Below is a small trained network, with its code and all its weights. Each question gives an input and a class and asks what happens when units are switched off, that is, made to give their printed mean instead of their output.

import numpy as np


def w(rows, s, z=0):
    codes = np.array(rows[::2]) - 128.0
    scale = np.full(codes.shape[1], s)
    scale[-1] = z or s
    return codes * scale


def f(y):
    return y / 2 * (1 + np.tanh(0.7978845608 * (y + 0.044715 * y**3)))


def log_softmax(a):
    a = a - a.max(-1, keepdims=True)
    return a - np.log(np.exp(a).sum(-1, keepdims=True))


def net(x, mask):
    res = np.array(x, float).reshape(1, 3) / 4 @ E
    y = f(res @ A[0][:, :-1].T + A[0][:, -1])
    res = res + np.where(mask, y, B[0][:, -1]) @ B[0][:, :-1]
    return log_softmax(res[-1] @ U[:, :-1].T + U[:, -1])


A, B = {}, {}
E = w([
[252,220,121,200,38,205,159],'x0',
[151,174,162,218,182,83,143],'x1',
[105,144,19,129,185,163,236],'x2',
],0.012)
A[0] = w([
[62,71,200,39,97,118,2,255],'neuron 1',
[1,89,79,59,244,60,197,241],'neuron 2',
[212,191,69,189,41,223,156,243],'neuron 3',
[129,94,65,139,183,174,193,250],'neuron 4',
[229,205,208,196,28,194,32,219],'neuron 5',
[115,93,190,48,73,69,47,185],'neuron 6',
[163,222,98,244,94,133,109,205],'neuron 7',
[215,171,246,191,63,72,87,222],'neuron 8',
],0.0092,0.0047)
B[0] = w([
[146,8,83,90,153,126,72,227],'neuron 1',
[74,157,162,78,158,49,99,236],'neuron 2',
[99,150,78,139,64,138,148,251],'neuron 3',
[50,170,199,78,88,91,140,185],'neuron 4',
[176,114,152,143,145,186,212,253],'neuron 5',
[194,45,97,47,145,180,95,199],'neuron 6',
[117,155,157,179,115,140,203,209],'neuron 7',
[181,74,143,150,202,124,202,227],'neuron 8',
],0.012,0.021)
U = w([
[166,82,113,109,146,155,150,53],'0',
[124,132,136,202,127,121,191,1],'1',
[102,74,92,111,145,92,64,160],'2',
[64,161,149,109,155,59,132,203],'3',
[82,157,80,122,8,148,158,160],'4',
],0.013,0.00093)

Each question gives the input, the list of numbers given to net, and the class t.
The units are the neurons (one row each of A and B). Each row of codes is followed by its name. A weight is (code - 128) times the scale printed after its matrix; where a second scale follows, it is the last column's (A, B and U).
mask holds one flag per neuron, in row order. A switched-off neuron (its flag False) gives its mean, the last column of its row in B, instead of its output. The means were averaged over made-up inputs and are rounded, as every weight is.
A unit's drop is (log p(t) with every unit on - log p(t) with that unit switched off) / (log p(t) with every unit on - log p(t) with every unit switched off).
The circuit of an input: a set's keep is (log p(t) with only the set's units on - log p(t) with every unit switched off) / (log p(t) with every unit on - log p(t) with every unit switched off). Starting from all 8 units, units are removed one at a time, each time the one whose removal leaves the highest keep (on an exact tie, the one counted first), for as long as the keep stays at least 0.8.
circuit, biggest first: the units of the circuit, biggest drop first
k most important neurons: the k neurons with the biggest drops, biggest first
drop when u is switched off: that unit's drop, to one decimal
input [6,-6,0], class 4: circuit, biggest first	neuron 3
input [-5,-2,2], class 2: 3 most important neurons	neuron 1; neuron 7; neuron 5
input [8,5,7], class 4: 2 most important neurons	neuron 3; neuron 4
input [0,-5,-2], class 2: 2 most important neurons	neuron 5; neuron 8
input [7,-1,-8], class 1: 2 most important neurons	neuron 7; neuron 3
input [2,2,2], class 4: 2 most important neurons	neuron 8; neuron 5
input [-3,6,-1], class 3: 2 most important neurons	neuron 1; neuron 6
input [4,-3,0], class 4: 2 most important neurons	neuron 3; neuron 8
input [-5,-6,3], class 2: 2 most important neurons	neuron 1; neuron 7
input [0,-4,0], class 2: 2 most important neurons	neuron 5; neuron 8
input [-6,7,0], class 3: 2 most important neurons	neuron 2; neuron 6
input [-7,-8,2], class 2: drop when neuron 1 is switched off	0.1
input [1,1,3], class 4: drop when neuron 2 is switched off	0.2
input [-5,-5,4], class 3: circuit, biggest first	neuron 2
input [8,4,8], class 4: drop when neuron 3 is switched off	0.7
